Here is a tiny trained network, its code and every weight. The questions are about switching its units off for an input and a class, where a switched-off unit gives its printed mean instead of its output.

import numpy as np


def w(rows, s, z=0):
    codes = np.array(rows[::2]) - 128.0
    scale = np.full(codes.shape[1], s)
    scale[-1] = z or s
    return codes * scale


def norm(h):
    return h / np.sqrt((h * h).mean(-1, keepdims=True) + 1e-5)


def f(y):
    return np.maximum(y, 0)


def log_softmax(a):
    a = a - a.max(-1, keepdims=True)
    return a - np.log(np.exp(a).sum(-1, keepdims=True))


def net(x, mask):
    res = np.array(x, float).reshape(1, 8) / 4 @ E
    u = 0
    for l in range(2):
        y = f(norm(res) @ A[l][:, :-1].T + A[l][:, -1])
        res = res + np.where(mask[u : u + 10], y, B[l][:, -1]) @ B[l][:, :-1]
        u += 10
    return log_softmax(norm(res)[-1] @ U[:, :-1].T + U[:, -1])


A, B = {}, {}
E = w([
[32,119,68],'x0',
[120,55,186],'x1',
[134,127,70],'x2',
[171,116,67],'x3',
[12,122,179],'x4',
[101,42,253],'x5',
[161,201,110],'x6',
[104,14,71],'x7',
],0.0062)
A[0] = w([
[101,163,1,41],'0.n0',
[189,133,127,86],'0.n1',
[50,122,160,3],'0.n2',
[75,94,165,102],'0.n3',
[6,97,123,104],'0.n4',
[142,102,173,133],'0.n5',
[151,185,54,39],'0.n6',
[91,123,135,108],'0.n7',
[65,113,122,95],'0.n8',
[103,165,139,157],'0.n9',
],0.0092,0.0037)
B[0] = w([
[179,185,180,242],'0.n0',
[17,59,85,176],'0.n1',
[127,88,118,173],'0.n2',
[203,132,60,204],'0.n3',
[134,78,52,253],'0.n4',
[173,166,157,190],'0.n5',
[230,253,127,205],'0.n6',
[125,128,77,162],'0.n7',
[105,113,89,182],'0.n8',
[131,97,24,194],'0.n9',
],0.0064,0.0036)
A[1] = w([
[148,198,44,3],'1.n0',
[137,166,67,29],'1.n1',
[176,147,153,111],'1.n2',
[149,88,127,143],'1.n3',
[143,180,56,65],'1.n4',
[143,171,137,118],'1.n5',
[134,70,174,174],'1.n6',
[6,116,149,211],'1.n7',
[180,119,90,165],'1.n8',
[133,122,94,103],'1.n9',
],0.014,0.0034)
B[1] = w([
[141,165,119,254],'1.n0',
[139,159,141,203],'1.n1',
[213,85,120,194],'1.n2',
[171,100,77,182],'1.n3',
[70,207,66,242],'1.n4',
[164,192,193,184],'1.n5',
[152,166,96,210],'1.n6',
[2,100,73,223],'1.n7',
[84,113,18,232],'1.n8',
[128,169,198,168],'1.n9',
],0.0085,0.0058)
U = w([
[174,131,253,1],'0',
[90,52,126,251],'1',
[179,240,90,160],'2',
],0.017,0.0052)

Each question gives the input, the list of numbers given to net, and the class t.
The units are the neurons (one row each of A and B). Each row of codes is followed by its name. A weight is (code - 128) times the scale printed after its matrix; where a second scale follows, it is the last column's (A, B and U).
mask holds one flag per neuron, layer by layer. A switched-off neuron (its flag False) gives its mean, the last column of its row in B, instead of its output. The means were averaged over made-up inputs and are rounded, as every weight is.
A unit's drop is (log p(t) with every unit on - log p(t) with that unit switched off) / (log p(t) with every unit on - log p(t) with every unit switched off).
The circuit of an input: a set's keep is (log p(t) with only the set's units on - log p(t) with every unit switched off) / (log p(t) with every unit on - log p(t) with every unit switched off). Starting from the 12 units with the biggest drops (on a tie, the unit counted first), units are removed one at a time, each time the one whose removal leaves the highest keep (on an exact tie, the one counted first), for as long as the keep stays at least 0.8.
units of the circuit, in order: the units of the circuit, biggest drop first
k most important neurons: the k neurons with the biggest drops, biggest first
k most important neurons of layer l: the k neurons of layer l with the biggest drops, biggest first
drop of u: that unit's drop, to one decimal
input [-2,-1,-4,-6,5,5,-3,-6], class 1: units of the circuit, in order	1.n7
input [7,-4,-3,-6,-6,6,-4,-8], class 0: units of the circuit, in order	1.n8; 1.n4
input [6,3,-7,-1,-1,-5,-6,-8], class 1: units of the circuit, in order	0.n6; 1.n7
input [1,-2,-2,-3,-6,1,-6,0], class 1: 2 most important neurons	1.n4; 1.n0
input [-5,-1,-3,1,-8,7,5,-2], class 0: 2 most important neurons	1.n4; 0.n4
input [-5,-7,-4,-8,1,1,-2,-1], class 0: 2 most important neurons of layer 1	1.n4; 1.n8
input [-4,3,-3,-4,-3,0,5,4], class 1: 3 most important neurons of layer 1	1.n4; 1.n0; 1.n5
input [-5,-7,2,-2,8,2,-4,0], class 1: drop of 0.n6	0.1
input [-7,8,5,-1,-5,2,2,-1], class 1: drop of 1.n7	-0.2
input [-7,-1,-3,7,-3,0,-5,3], class 1: drop of 1.n7	-0.1
